In the rows, zero is written as 128.
[130 114 153 123 155 160 123 212 147 122 183 115 124 133 163 177 154 129
 140 154 112 148 172 142 162 110 146  75 136 142 186 141 149 160 141 177
 160 229  97 151 148  92 150 100  88 142 151 136 108 105 121 128] -> 3
[170 139 133 132 137 131 107 146 126 120 145  59 117 119 104  69 135  97
 121 109  91 172 110 146 139 149 142 123 108 149 116 176  86 151 156 166
 117 197  92 135 166 105 138 137  99 170 105  90 111 190 141  99] -> 5
[129 109 154 133 170 154 121 197 151 118 191  85 124 143 161 160 156 138
 134 157  94 167 147 131 186 103 123  81 128 138 174 158 130 151 162 178
 167 228  76 152 157  92 149  78  90 147 126 132  96 122 128 139] -> 2
[145 138 140 133 135 128 159 158  86 113 125  94 125  98 154  57 118 138
 104 144 116  98 153 111 152 165  93 149 134 163 139 165 100 110 135 173
 151 122  83 128 100 156 101 104 110 147  95  97 169 147 112 127] -> 1
[149 138 127 121 173 148 101 169 127 133 153  61 115 110 130  76 116  91
 121 115 101 162 114 143 147 162 151 109 115 158 126 158  81 167 143 206
 115 197  75 149 155  96 140 110  93 185 102  93 112 175 144  97] -> 4
[115 173 157  89  91 127 120 122 138 145 110 134 118  97  88 129 146 128
 130 109  51 166  96 159 150 104 137 136 160 124 125 147 142 120 150 134
 120  75 104 110 159 153 114 115 109  70 155 116  78 162 158 153] -> 5
[143 113 142 117 179 137 125 166 146 115 184 100 138 125 178 176 154 129
 129 150 122 133 161 141 183 112 135  83 135 126 164 152 134 138 158 164
 178 246 101 142 140 108 140  87  94 162 138 132  98 110 126 128] -> 1
[117 162 126 136 147 144 147 182  93 124 109  77 121 110 164  90 115 143
 134 144 110 128 150 123 135 162 122 140 131 163 156 148 108 130 138 199
 112 136  62 143 109 142 113 106  97 130  91 117 147 154 104 137] -> 4
[198 118 155  62 141 139 149 141 147 124  95  82 150 174 113 107 152 152
 110 141  49 145 105  85  96 125 146 140 149 145 122 132  93  99 124  77
 170 216 105 114 146 138 119 148 123 185 122  99  49  90 132 135] -> 1
[138 153 147 151  99 146 170 179  73 129 106 106 139 130 145  79 131 137
 139 152 122 108 152 110 117 153 132 144 133 169 152 141 117 117 134 170
 117 124  84 135 110 122 115 111 110 147 117 112 163 149  82 128] -> 3
[113 155 163  98  93 144 124 136 147 129 102 109 105 110  86 123 128 114
 122 123  69 173 103 153 193  92 125 123 147 147 136 154 114 106 158 129
 131  70  92 101 137 149 117  81  88  93 160  99  71 171 172 147] -> 2
[166 140 130 137 137 151 109 161 111 141 139  72 125 126 115  87 117  91
 119 118 111 175 109 159 124 146 147 129 118 159 120 160  85 151 131 171
 111 195  88 132 162  92 146 131  88 169 121  84 106 177 133  96] -> 3
[183 115 137  64 124 121 137 170 163 122  88  80 161 196 106  81 152 154
  99 133  42 151 125  86 108 121 141 145 148 155 117 130  78 105 121  83
 161 223 107 106 143 143 133 147 131 180 116 101  78 102 119 143] -> 6
[149 116 136 128 168 151 125 198 161 104 194 118 118 135 151 149 173 121
 140 153 120 157 157 139 168  97 149  76 124 128 165 168 129 139 164 146
 177 213  99 155 153  99 146  87  89 143 130 140 102 105 131 140] -> 5
[177 124 140  70 134 160 135 192 158 141  74 101 143 183 106  94 147 165
 112 133  75 135 123 103  69  93 154 124 150 173 135 118  92 118 118  71
 144 198 103 130 154 116 137 157 124 192 117 109  75  74 125 133] -> 3
[117 178 162  82 103 138 144 124 136 133 104 102 105  89  91 144 144 117
 116 124  89 166  92 154 182  99 135 127 156 140 124 150 134 122 140 157
 138  65 101 109 129 154 104 104  96  85 166 107  78 153 153 140] -> 7
[121 162 155  95  91 128 130 129 140 148  94 111 122 104  93 132 131 122
 116 102  66 164  96 161 165 100 134 141 154 129 126 139 143 115 136 150
 126  78 103 106 142 154 109 108 102  67 166 110  86 150 157 156] -> 7
[148 135 131 117 158 149 102 151 121 121 150  73 126 110 130  71 110  97
 120 136  96 150 104 127 181 162 130 121 124 166 123 168  83 151 144 176
 117 177  78 130 148  97 135 120  94 184 117  94 121 191 143 101] -> 0
[147 128 142 126 144 154 106 165 124 134 162  58 123 125 127  65 117 108
 126 122  85 170  98 137 170 158 122 114 120 166 125 169  84 167 154 199
 111 193  62 139 158  88 133 104  94 182 106  80 104 199 148  89] -> 2
[131 104 143 122 165 168 124 200 160 116 197 113 118 137 147 144 156 124
 143 165 116 151 138 125 178  81 146  71 120 140 162 167 136 134 165 177
 162 216  83 155 155  92 141  76  95 160 120 132 102 103 127 131] -> 2
[129 109 147 118 167 151 148 229 155 103 181 129 123 131 164 168 164 110
 148 174 119 153 176 132 153 111 169  76 129 144 173 142 149 142 128 173
 162 215 103 156 153  91 142  72  89 133 161 139 118  96 110 133] -> 3
[119  92 154 123 176 168 131 196 155 109 207 112 113 124 162 151 147 119
 137 174 117 159 151 123 190 114 121  76 123 142 171 152 123 139 149 194
 170 188  75 147 145  93 130  73  84 137 138 127 116 113 131 145] -> 2
[132 166 156  92  99 128 134 142 148 132 102 114 102 101  98 132 135 106
 118 103  86 170  97 168 183 111 133 131 153 137 133 146 121 114 143 129
 144  82 109 104 135 154 106  90  95  94 173  99  78 145 158 147] -> 7
[110 181 159  77  97 151 142 142 138 145 108 139 100  90  87 146 139 117
 140 129  83 162 103 160 157  98 142 129 163 145 132 147 146 112 124 140
 118  71 117 112 132 150 114 105 101  76 184  99  76 145 155 132] -> 3
[140 125 137 128 149 149 100 159 129 128 157  53 121 123 124  73 109 105
 118 120  91 169 110 125 167 140 125 109 114 171 126 160  84 165 152 200
 112 179  63 143 158  88 134 110  87 199 102  86 104 199 143  95] -> 2
[137 114 147 115 170 146 114 186 152 112 176  98 126 122 172 162 148 130
 138 159 101 141 152 137 199 116 131  91 138 135 177 153 145 141 159 163
 162 230  91 137 151 103 143  94  98 146 141 135 118 114 124 138] -> 0
[ 94 162 145  78  91 122 112 145 146 146 100 129 137 116  98 131 132 125
 115 115  66 164 106 152 155  96 142 140 154 134 122 138 151 104 137 135
 109  99 106  99 138 158 118 109 116  80 157 107  88 154 147 142] -> 6
[135 102 132 111 172 159 117 186 160 111 188 122 124 124 163 155 144 117
 138 175 113 135 143 129 186  99 147  87 129 142 164 165 139 127 158 157
 161 216  94 147 147  95 146  83  94 154 139 140 118  99 128 127] -> 0
[112 104 135 109 180 140 134 222 166 107 197 124 125 124 167 156 159 108
 115 176 141 155 163 125 178 117 134  71 121 146 167 145 128 131 131 181
 179 203  98 145 134 102 126  88  95 142 139 129 132  99 113 140] -> 6
[118 117 139 125 165 137 124 208 162 120 173 103 140 143 167 170 156 128
 128 154 117 159 164 129 175 114 125  77 131 136 174 139 140 139 148 176
 169 242  97 141 146  98 138  92  97 151 135 135 115 115 116 129] -> 6
[120 176 155  84 108 146 144 129 142 136 106 109 105 101  95 138 143 116
 121 116  84 160  90 161 185 103 134 122 157 139 125 154 129 118 142 155
 133  76 105 109 133 149 105  99  98  82 171 104  85 145 158 143] -> 7
[179 116 131  62 131 121 137 174 166 124  88  80 152 189 108  91 149 157
 103 129  51 157 127  89 104 117 138 146 144 156 115 122  89 105 111  85
 156 210 112 107 142 143 127 155 128 177 117  99  73  98 123 145] -> 6
[144 106 138 125 169 154 115 178 160 108 183 121 127 132 166 151 144 119
 142 179 115 143 146 128 186 102 142  80 121 136 172 172 135 131 158 162
 163 222  93 150 145 103 144  79  97 155 132 138 116  97 126 131] -> 0
[119 143 123 147 152 131 161 182 100 109 112  72 121 112 156  67 119 135
 116 141 106 110 153 110 153 168  87 149 125 176 152 160  84 100 142 180
 135 121  67 150  99 157 114  98 102 136 100 116 167 149 112 142] -> 4
[169 116 138  61 146 148 119 159 163 114  83  70 141 168 116  81 137 167
  95 144  44 132 117  87 125 101 129 134 155 166 140 138  84 103 143  79
 150 196  88 119 140 135 134 153 123 185 114 111  90  92 134 157] -> 0
[137 101 134 117 169 157 120 188 159 107 187 118 123 128 163 149 141 126
 140 172 109 136 146 131 191 102 145  86 128 142 167 165 139 128 160 161
 160 218  91 145 141 100 141  83  96 155 133 140 126  97 128 133] -> 0
[149 111 149 114 181 137 134 186 148 119 187 102 125 124 172 167 155 128
 125 149 117 140 159 144 189 117 137  84 136 126 176 155 145 148 150 169
 188 247  97 144 148 103 139  85  92 151 136 133 108 107 126 128] -> 1
[133 116 119 124 188 154 126 209 158 119 185 113 118 135 172 164 153 114
 140 161 116 161 154 139 154 107 148  80 122 140 165 161 118 128 157 170
 170 241  86 165 148  97 143  80  87 154 129 141  98  93 128 132] -> 4
[137 119 144 117 161 161 118 219 146 124 173 116 119 133 164 166 157 130
 141 148 117 157 162 152 163 111 148  81 138 142 180 147 138 150 145 166
 161 246  98 150 158  92 146  99  90 149 145 132 104 103 118 126] -> 3
[163 132 134 117 147 150 112 164 129 125 144  53 117 111 124  70 115  87
 115 104 106 163 101 150 153 157 144 119 125 160 121 163  77 164 147 196
 125 196  73 136 159 100 133 116  90 192 110  82 114 176 136  89] -> 7
[135 110 140 122 154 180 128 225 151 126 192 131 124 134 162 166 154 121
 146 165 114 157 155 142 148 101 158  76 136 148 170 153 138 140 148 163
 164 227  87 157 152  87 145  89  80 153 145 136  98  93 121 121] -> 3
[152 128 145 124 157 161 113 139 128 127 153  52 133 101 122  73 113  90
  99 119  99 150 109 122 146 152 141 110 127 147 125 157  96 166 150 191
 126 184  75 143 146  91 129 113  92 197 115  87 115 184 138  95] -> 1
[125 113 141 127 198 133 135 210 160 105 169 112 119 126 175 180 161 112
 133 169 113 160 160 130 163 119 155  71 116 137 170 148 136 141 138 189
 176 221  94 171 155  99 134  66  94 142 136 147 120  97 122 144] -> 4
[142 165 135 149 104 123 166 160  76 115 103  95 140 121 137  57 139 137
 130 139 104 119 145 111 144 162 104 149 133 159 145 157  90 105 164 155
 131 117  84 134 119 141 109 116 108 149 103 115 155 174  96 147] -> 5
[114 160 150  92 104 134 112 101 132 144  97 125 125 105 105 144 123 126
 122 129  56 155  98 148 172  97 134 147 161 136 126 147 142 109 145 128
 112  84 104  97 142 147 120 106 107  77 161 114  87 162 161 152] -> 0
[114 177 152  73 114 138 125 115 133 132 110 126 105  90 105 134 134 120
 121 145  79 157  98 149 197 103 136 135 161 143 133 157 147 109 141 137
 121  68 110 102 132 148 110 100 104  72 167 111  93 156 157 154] -> 0
[191 127 154  76 131 142 141 155 151 134  92 100 162 186  93  85 161 172
 125 130  32 147 117  89 105 115 125 126 135 134 129 129  97 113 143  86
 153 184 100 129 161 131 123 159 136 179 124 112  68  86 130 148] -> 5
[131 123 134 129 136 163  99 139 131 111 140  48 140 103 127  74 104  95
 113 128  75 145 112 108 165 150 138 112 126 159 126 154 102 157 158 192
  96 174  81 147 147  94 138 125  96 191 118  94 134 200 142  96] -> 0
[104 152 135 134 126 156 144 180  95 120 117  70 130 126 155  75 114 153
 135 146 109 120 145 114 152 140 106 142 140 172 156 151 120 125 147 190
 100 117  52 129 116 128 119  97  97 124  96 111 149 174 107 133] -> 2
[134 109 147 127 165 153 148 225 161 110 165 131 125 132 168 172 161 115
 144 171 125 148 178 135 158 104 163  75 125 144 173 144 154 142 128 165
 163 216 103 159 156  94 141  73  91 131 158 139 124  91 111 128] -> 3
[136 106 152 126 167 145 125 199 162 117 179  85 125 142 161 163 151 139
 137 157 105 155 150 136 198 101 130  79 122 143 177 158 141 153 159 176
 166 237  81 152 152  94 144  79  90 151 127 132 101 121 129 135] -> 2
[127 112 123 121 174 157 122 211 166 115 194 119 128 144 166 153 158 113
 125 160 129 151 162 135 169 102 144  76 124 140 157 165 128 128 154 169
 167 239  99 141 140  96 142  79  96 155 129 129 124  99 117 127] -> 6
[127 160 138 120 141 136 148 162  80 122 121  89 128 104 165  90 117 145
 128 143 114 109 147 124 141 156 130 142 141 161 150 156 118 123 142 185
 121 148  73 123 109 143 108 106 101 147  94 106 144 157  98 127] -> 1
[132 146 122 142 141 130 153 183  90 115 117  94 119 109 157  59 119 135
 117 143 101 116 155 112 137 177  98 149 126 169 140 159  80 117 136 187
 135 123  76 145 108 157 108 105 109 145  87 111 165 144 110 138] -> 4
[136 161 167  71 122 124 150 102 132 130 121 117 107 101 107 165 126 110
 122 124  65 149  92 152 164 115 155 129 156 121 136 150 157 113 138 132
 136 112 104 101 129 155 114 100 105  98 167  95  71 140 148 135] -> 1
[111 183 157  78  89 154 135 145 130 150 105 152 108  96  95 141 141 120
 131 137  91 166 103 157 152  98 150 127 164 150 125 148 144 117 123 136
 121  74 117 115 134 143 110 109 102  78 175 103  80 147 153 135] -> 3
[123 139 138 146  95 137 147 170  82 119 130  87 140 135 157  65 123 143
 143 147 106 124 140 105 145 156 117 155 125 168 141 149 113 108 146 170
 103 119  72 129 111 142 118  99 109 125  97 110 139 172 100 134] -> 2
[174 120 146  61 132 140 134 173 165 126  76  82 150 174  99  85 159 171
 106 129  43 146 111 100  92 103 137 129 153 154 137 129  84 112 145  72
 159 195  88 131 161 126 131 161 123 182 117 114  74  97 135 149] -> 5
[124 131 138 142 115 140 155 168  90 114 119  79 133 126 143  53 121 147
 125 147  96 115 138  98 164 152  88 151 127 181 139 160  79 105 148 184
 123 113  73 135 111 147 110  98 108 148  94  97 158 166 110 131] -> 2
[130 129 130 131 159 164 112 153 134 124 142  43 123 103 128  89 112  90
 116 119  84 160 114 118 135 159 150 109 117 161 120 141  88 157 148 203
 104 172  73 155 144  98 137 118  88 179 107 100 113 185 145  98] -> 4
[180 141 141 128 170 138 113 137 113 133 151  60 113 113 122  83 119  92
 114 112 110 166  96 159 146 160 143 127 109 144 118 183  91 151 144 172
 127 223  89 125 158 105 133 121  99 184 101  79 101 176 142  92] -> 1
[145 141 126 123 167 145  92 159 129 133 143  62 113 102 132  79 113  92
 114 115 101 168 113 141 145 163 140 115 120 161 121 158  69 162 147 200
 122 194  70 147 157  99 135 112  90 192 103  96 108 184 141  96] -> 4
[133  98 142 114 190 144 143 183 150 110 203 124 117 106 173 163 153 111
 129 168 135 138 158 132 170 115 135  80 124 128 168 156 135 130 141 175
 187 206  93 148 135 102 123  81  90 148 146 131 109  97 124 132] -> 1
[156 133 137 129 135 127 104 132 141 115 154  52 107 110 113  90 132 107
 120 110 100 159 113 136 152 140 164 115 121 156 115 164 108 158 144 165
 120 186 101 140 153 113 143 132  95 158  97  97 124 194 130  94] -> 5
[130 106 148 125 168 151 140 202 156 109 185 107 125 118 167 158 159 111
 131 160 132 150 144 129 175 119 146  79 130 131 171 145 130 135 146 182
 183 208  85 154 144  99 131  80  89 137 145 140 121  98 110 143] -> 7
[129 161 130 149 141 124 156 156  77 125 112  87 133 123 149  83 128 132
 137 145 125 114 141 112 130 168 122 143 124 160 135 140  94 109 143 177
 122 126  83 136 108 132 117 104 115 150  97 121 153 157  95 135] -> 4
[141 112 140 118 169 144 119 186 154 107 176  98 128 125 180 165 147 128
 133 163 105 146 152 132 203 113 127  93 137 141 177 159 143 130 161 156
 167 242  91 143 146 108 144  94  94 145 137 134 114 111 128 138] -> 0
[157 130 137 144 146 152  98 152 120 131 152  42 117 132 114  65 120 106
 119 118  88 185  98 146 150 144 127 124 109 154 116 175  76 157 153 191
 106 196  71 128 164  92 137 114  93 165  99  80 107 195 143 104] -> 2
[132 123 136 125 194 145 131 199 154 123 174  94 115 134 173 177 155 125
 139 150 113 160 153 136 168 119 134  83 125 138 182 149 129 136 157 176
 173 243  84 164 148  98 139  90  90 156 135 144  98 102 120 142] -> 4
[171 126 138  57 124 126 124 178 159 129  90  83 152 181 115  90 155 153
  94 138  41 155 122  86  93 124 139 139 151 156 118 128  79 105 118  86
 159 217 103 107 145 137 130 153 130 176 121  98  75 102 116 142] -> 6
[106 143 116 135 125 122 155 189 103 112 109  89 140 118 152  57 117 138
 108 137 122 111 164 107 154 153  82 156 133 178 142 152  88  97 135 177
 127 120  84 124  96 158 109 109 111 141 100 101 178 159 101 136] -> 6
[123  88 147 122 175 157 135 202 157 110 202 106 117 131 157 153 151 123
 134 175 115 157 145 127 189 106 131  77 117 143 170 155 129 137 146 185
 168 192  78 156 147  92 130  74  84 139 136 127 117 111 124 138] -> 2
[129 179 166  76 122 136 135 111 124 144 122 130 105  85 103 154 142 119
 117 130  83 156  99 160 177 107 139 128 155 130 119 163 156 122 131 142
 141  82 114  99 129 152 101  96 101  86 163  98  67 156 170 133] -> 1
[187 114 154  73 122 136 133 150 152 127  86  72 143 187  94  83 144 163
 116 139  32 158 106  80 106 105 132 139 139 154 119 131  75 111 127  93
 156 199  95 114 157 133 131 148 127 184 109  98  56 105 132 145] -> 2
[180 134 132 133 157 135 113 129 115 132 140  56 118 117 121  88 114  93
 107 113 122 170 104 159 142 142 143 130 109 147 113 178  92 148 146 172
 129 216  93 127 155  99 135 121  95 186 103  83 108 176 146  88] -> 1
[126 149 132 130 135 148 145 161  81 123 125  79 134 106 166  85 112 146
 127 137 118 105 153 122 134 152 126 146 141 149 149 146 123 127 139 185
 117 129  65 124 106 137 114 109  96 139  98 110 147 160  97 125] -> 1
[144 144 132 153 101 147 153 167  83 113 121  74 137 121 155  64 127 132
 130 133 131 118 139 117 147 171 126 158 136 157 135 144  90 121 144 170
 124 122  80 123  98 147 117 106 100 130  98 112 150 157  91 124] -> 7
[141 130 124 128 166 134  96 146 137 124 161  47 105 106 133  96 117  95
 109 113 105 170 120 147 149 154 157 112 118 162 112 151  98 161 140 188
 113 182  88 147 150 108 144 113  91 155  98 103 120 181 143  97] -> 4
[144 137 130 131 143 124 165 153  88 110 124  83 126 103 154  62 121 136
 108 143 124  99 155 113 159 158  90 152 128 169 141 172 102  99 140 168
 145 126  85 131  97 158 105 104 106 142  99  98 159 155 116 120] -> 1
[177 119 142  57 120 117 134 172 158 128  82  91 160 186 107  85 147 152
 104 137  50 158 119  84  99 122 140 141 147 152 122 121  88  99 112  84
 158 208 105 106 142 143 123 155 131 176 121  95  72 102 118 143] -> 6
[199 125 152  64 110 117 145 145 150 117  86  98 156 175  96  76 161 156
 121 127  26 152 116  86 102 129 132 146 154 135 121 131  81 102 135  66
 168 195 105 115 157 152 123 163 131 169 127 103  59 110 129 155] -> 5
[122 181 148  73 112 133 126 107 138 135 112 126 103  85 104 134 132 117
 125 141  82 153  90 153 201 105 133 135 157 143 127 162 154 109 141 140
 116  72 117 104 129 155 107 100 107  77 163 102  89 158 164 143] -> 0
[198 118 147  75 120 127 148 153 151 126  84  81 151 177 108  93 149 151
 108 130  45 155 105  91 109 129 134 144 147 149 114 129  72 103 124  88
 175 209 100 116 148 141 123 151 121 173 125 106  61  93 129 146] -> 7
[160 117 130  59 135 142 124 194 168 127  87  87 151 183 111  83 148 163
  95 133  60 150 121 100  90 104 139 128 146 159 124 126  81 108 130  80
 152 205  94 112 139 133 132 152 128 192 109 104  80  87 127 140] -> 6
[109 182 156  87 101 156 135 141 127 147 116 141 104 103  94 143 143 117
 124 136  89 168 105 158 160  97 153 125 159 147 126 150 142 116 127 141
 120  71 110 112 131 132 117 104  98  68 181 107  87 150 152 141] -> 3
[173 138 129 129 165 140 102 125 121 125 141  53 116 117 117  70 108  96
 122 124 103 160  99 146 167 151 132 137 110 157 121 181  93 150 148 175
 105 194  86 126 158 106 141 125 101 181 101  87 115 186 139 100] -> 0
[118 160 169  93  99 131 131 125 140 133 110 119  98 105  84 123 127 114
 130 115  70 175  95 150 192 103 120 130 147 142 136 148 137 111 148 142
 125  61 103 104 145 154 106  85 101  89 158  96  72 166 168 151] -> 2
[189 109 142  74 140 138 152 169 161 126  92  71 165 187 105  81 149 157
 100 122  37 148 116  96 119 121 115 132 156 146 128 118  74 106 132  93
 172 193  92 120 152 132 126 142 118 170 135 106  75  83 136 158] -> 7
